Below are the code and all the weights of a small trained network. Each question names an input and a class and asks about switching units off, where a switched-off unit gives its printed mean instead of its output.

import numpy as np


def w(rows, s, z=0):
    codes = np.array(rows[::2]) - 128.0
    scale = np.full(codes.shape[1], s)
    scale[-1] = z or s
    return codes * scale


def norm(h):
    return h / np.sqrt((h * h).mean(-1, keepdims=True) + 1e-5)


def f(y):
    return y / 2 * (1 + np.tanh(0.7978845608 * (y + 0.044715 * y**3)))


def log_softmax(a):
    a = a - a.max(-1, keepdims=True)
    return a - np.log(np.exp(a).sum(-1, keepdims=True))


def net(x, mask):
    res = np.array(x, float).reshape(1, 3) / 4 @ E
    u = 0
    for l in range(3):
        y = f(norm(res) @ A[l][:, :-1].T + A[l][:, -1])
        res = res + np.where(mask[u : u + 11], y, B[l][:, -1]) @ B[l][:, :-1]
        u += 11
    return log_softmax(norm(res)[-1] @ U[:, :-1].T + U[:, -1])


A, B = {}, {}
E = w([
[4,192,180,177,115,217,170,222,74,127,123],'x0',
[175,184,195,28,22,154,146,134,67,70,214],'x1',
[38,105,128,67,74,29,61,154,123,214,158],'x2',
],0.0019)
A[0] = w([
[120,147,128,125,170,156,130,93,124,86,120,99],'0.n1',
[115,193,44,108,197,185,2,57,7,135,135,137],'0.n2',
[60,95,74,126,119,96,186,104,140,41,176,114],'0.n3',
[167,71,66,213,103,73,176,197,47,121,195,132],'0.n4',
[16,155,72,77,181,105,155,12,91,19,132,117],'0.n5',
[110,105,138,117,135,128,144,133,133,105,138,4],'0.n6',
[142,135,150,153,155,139,111,138,163,176,83,111],'0.n7',
[49,128,123,89,131,98,115,91,149,107,134,92],'0.n8',
[160,89,82,149,119,96,132,129,103,117,155,110],'0.n9',
[93,117,108,183,86,151,135,147,101,118,150,111],'0.n10',
[180,98,112,149,110,103,124,147,136,139,141,101],'0.n11',
],0.0054,0.0049)
B[0] = w([
[149,135,139,148,79,114,98,167,149,186,127,147],'0.n1',
[130,119,147,130,129,127,130,132,132,123,129,146],'0.n2',
[130,129,131,126,127,131,119,132,122,133,112,104],'0.n3',
[127,142,133,124,133,136,134,114,145,144,136,136],'0.n4',
[134,111,143,132,115,133,114,141,128,137,114,111],'0.n5',
[170,185,48,215,202,177,4,109,2,199,104,3],'0.n6',
[117,133,109,127,98,118,141,111,93,74,166,186],'0.n7',
[198,146,142,184,88,162,128,165,149,155,111,157],'0.n8',
[107,151,164,105,141,161,106,118,135,131,95,142],'0.n9',
[145,141,151,77,157,140,85,79,158,138,84,188],'0.n10',
[108,150,166,105,154,155,113,120,127,136,109,128],'0.n11',
],0.0066,0.0013)
A[1] = w([
[108,141,87,148,112,73,40,165,79,253,138,1],'1.n1',
[93,108,61,235,215,111,93,116,114,176,92,53],'1.n2',
[125,113,141,138,121,120,122,110,110,130,118,139],'1.n3',
[137,145,106,133,154,141,128,125,105,149,121,8],'1.n4',
[147,155,129,152,143,144,102,119,89,135,144,104],'1.n5',
[150,115,129,149,145,145,108,134,106,135,142,77],'1.n6',
[28,187,143,174,174,227,98,171,70,162,103,43],'1.n7',
[230,119,83,112,195,102,42,57,112,170,102,63],'1.n8',
[137,91,98,118,105,118,152,163,126,132,97,126],'1.n9',
[246,155,104,228,170,219,135,128,113,112,107,47],'1.n10',
[130,146,97,147,138,125,128,94,91,114,119,23],'1.n11',
],0.0051,0.0014)
B[1] = w([
[163,47,185,144,75,109,151,204,154,173,118,180],'1.n1',
[154,126,69,94,37,172,128,147,47,9,230,249],'1.n2',
[133,140,131,133,132,135,148,155,122,104,102,120],'1.n3',
[167,142,192,34,36,73,158,122,107,119,156,45],'1.n4',
[169,106,153,63,65,97,98,119,116,118,149,53],'1.n5',
[132,185,128,96,53,69,149,128,123,127,114,60],'1.n6',
[120,195,153,56,173,93,121,21,201,134,73,238],'1.n7',
[77,205,157,67,152,123,143,57,179,112,87,174],'1.n8',
[126,109,188,75,161,174,127,131,99,127,101,168],'1.n9',
[130,53,195,140,45,82,113,232,148,227,126,221],'1.n10',
[145,123,174,2,60,94,134,120,133,162,181,58],'1.n11',
],0.0056,0.0017)
A[2] = w([
[213,90,113,141,123,101,116,112,119,134,130,118],'2.n1',
[121,204,123,103,138,98,121,46,164,152,55,58],'2.n2',
[173,164,51,111,25,142,114,132,1,41,192,18],'2.n3',
[123,115,106,162,120,103,109,124,160,138,75,50],'2.n4',
[186,165,101,80,164,75,106,36,155,129,72,36],'2.n5',
[142,148,50,225,253,145,99,119,48,174,128,124],'2.n6',
[185,183,170,97,105,145,119,116,34,130,175,26],'2.n7',
[113,96,100,143,157,176,109,97,117,140,127,2],'2.n8',
[106,137,146,150,117,145,136,130,131,82,142,127],'2.n9',
[152,80,143,178,71,69,102,213,105,248,81,17],'2.n10',
[81,105,134,94,155,97,118,132,84,148,135,91],'2.n11',
],0.0058,0.00095)
B[2] = w([
[49,184,165,152,113,152,129,159,119,168,112,130],'2.n1',
[85,201,136,97,131,109,93,90,141,141,113,215],'2.n2',
[92,81,4,105,106,156,122,130,78,9,221,251],'2.n3',
[179,190,154,96,97,187,122,133,66,94,211,138],'2.n4',
[62,209,167,124,128,153,122,127,143,145,99,205],'2.n5',
[192,112,108,132,180,72,134,117,32,194,97,141],'2.n6',
[121,55,17,169,146,87,105,123,129,111,115,143],'2.n7',
[100,131,102,93,94,93,155,162,101,143,94,128],'2.n8',
[177,150,120,127,115,90,79,94,119,172,123,171],'2.n9',
[208,73,218,203,87,161,158,190,189,173,119,254],'2.n10',
[253,138,143,154,164,193,202,75,169,38,93,118],'2.n11',
],0.0056,0.0045)
U = w([
[53,255,181,77,159,126,103,50,184,144,73,176],'0',
[109,71,10,126,99,142,122,127,80,22,207,159],'1',
[196,64,229,198,79,151,155,205,182,191,121,156],'2',
[193,118,94,141,208,65,137,112,11,212,75,1],'3',
],0.0062,0.0016)

Each question gives the input, the list of numbers given to net, and the class t.
The units are the neurons (one row each of A and B). Each row of codes is followed by its name. A weight is (code - 128) times the scale printed after its matrix; where a second scale follows, it is the last column's (A, B and U).
mask holds one flag per neuron, layer by layer. A switched-off neuron (its flag False) gives its mean, the last column of its row in B, instead of its output. The means were averaged over made-up inputs and are rounded, as every weight is.
A unit's drop is (log p(t) with every unit on - log p(t) with that unit switched off) / (log p(t) with every unit on - log p(t) with every unit switched off).
The circuit of an input: a set's keep is (log p(t) with only the set's units on - log p(t) with every unit switched off) / (log p(t) with every unit on - log p(t) with every unit switched off). Starting from the 12 units with the biggest drops (on a tie, the unit counted first), units are removed one at a time, each time the one whose removal leaves the highest keep (on an exact tie, the one counted first), for as long as the keep stays at least 0.8.
circuit, biggest first: the units of the circuit, biggest drop first
k most important neurons: the k neurons with the biggest drops, biggest first
k most important neurons of layer l: the k neurons of layer l with the biggest drops, biggest first
drop when u is switched off: that unit's drop, to one decimal
input [2,6,-7], class 2: circuit, biggest first	(1.n10)
input [5,4,5], class 0: circuit, biggest first	(1.n2; 1.n10; 2.n10; 2.n3)
input [7,7,-5], class 0: circuit, biggest first	(1.n7; 0.n7; 2.n10)
input [-6,3,-7], class 2: 2 most important neurons	(1.n10; 0.n10)
input [8,-8,-7], class 0: 4 most important neurons	(1.n7; 2.n3; 0.n8; 2.n10)
input [-2,2,0], class 3: 2 most important neurons	(1.n2; 1.n7)
input [3,3,-1], class 3: 2 most important neurons	(1.n2; 1.n7)
input [5,-3,5], class 0: 2 most important neurons	(1.n7; 0.n1)
input [2,-7,7], class 1: 3 most important neurons	(1.n2; 0.n1; 2.n3)
input [0,-6,-5], class 1: 2 most important neurons	(1.n2; 0.n8)
input [-2,-7,-5], class 1: 2 most important neurons	(1.n2; 0.n8)
input [2,0,0], class 3: 2 most important neurons	(1.n7; 2.n6)
input [0,5,-6], class 2: 2 most important neurons	(1.n10; 0.n7)
input [-8,-7,3], class 0: circuit, biggest first	(1.n8)
input [0,2,1], class 3: 2 most important neurons	(1.n2; 1.n10)
input [-3,5,-7], class 2: 2 most important neurons	(1.n10; 1.n2)
input [-2,3,3], class 3: 3 most important neurons of layer 0	(0.n1; 0.n7; 0.n10)
input [-2,-3,0], class 3: 2 most important neurons	(1.n2; 2.n6)
input [-3,-7,-1], class 1: drop when 1.n2 is switched off	3.6
input [-3,-8,6], class 1: drop when 1.n2 is switched off	4.1
input [6,1,2], class 0: drop when 2.n7 is switched off	0.0
input [7,-1,5], class 0: circuit, biggest first	(1.n7)
input [2,-5,-4], class 1: drop when 1.n2 is switched off	4.2
input [0,3,3], class 3: 2 most important neurons of layer 0	(0.n1; 0.n7)
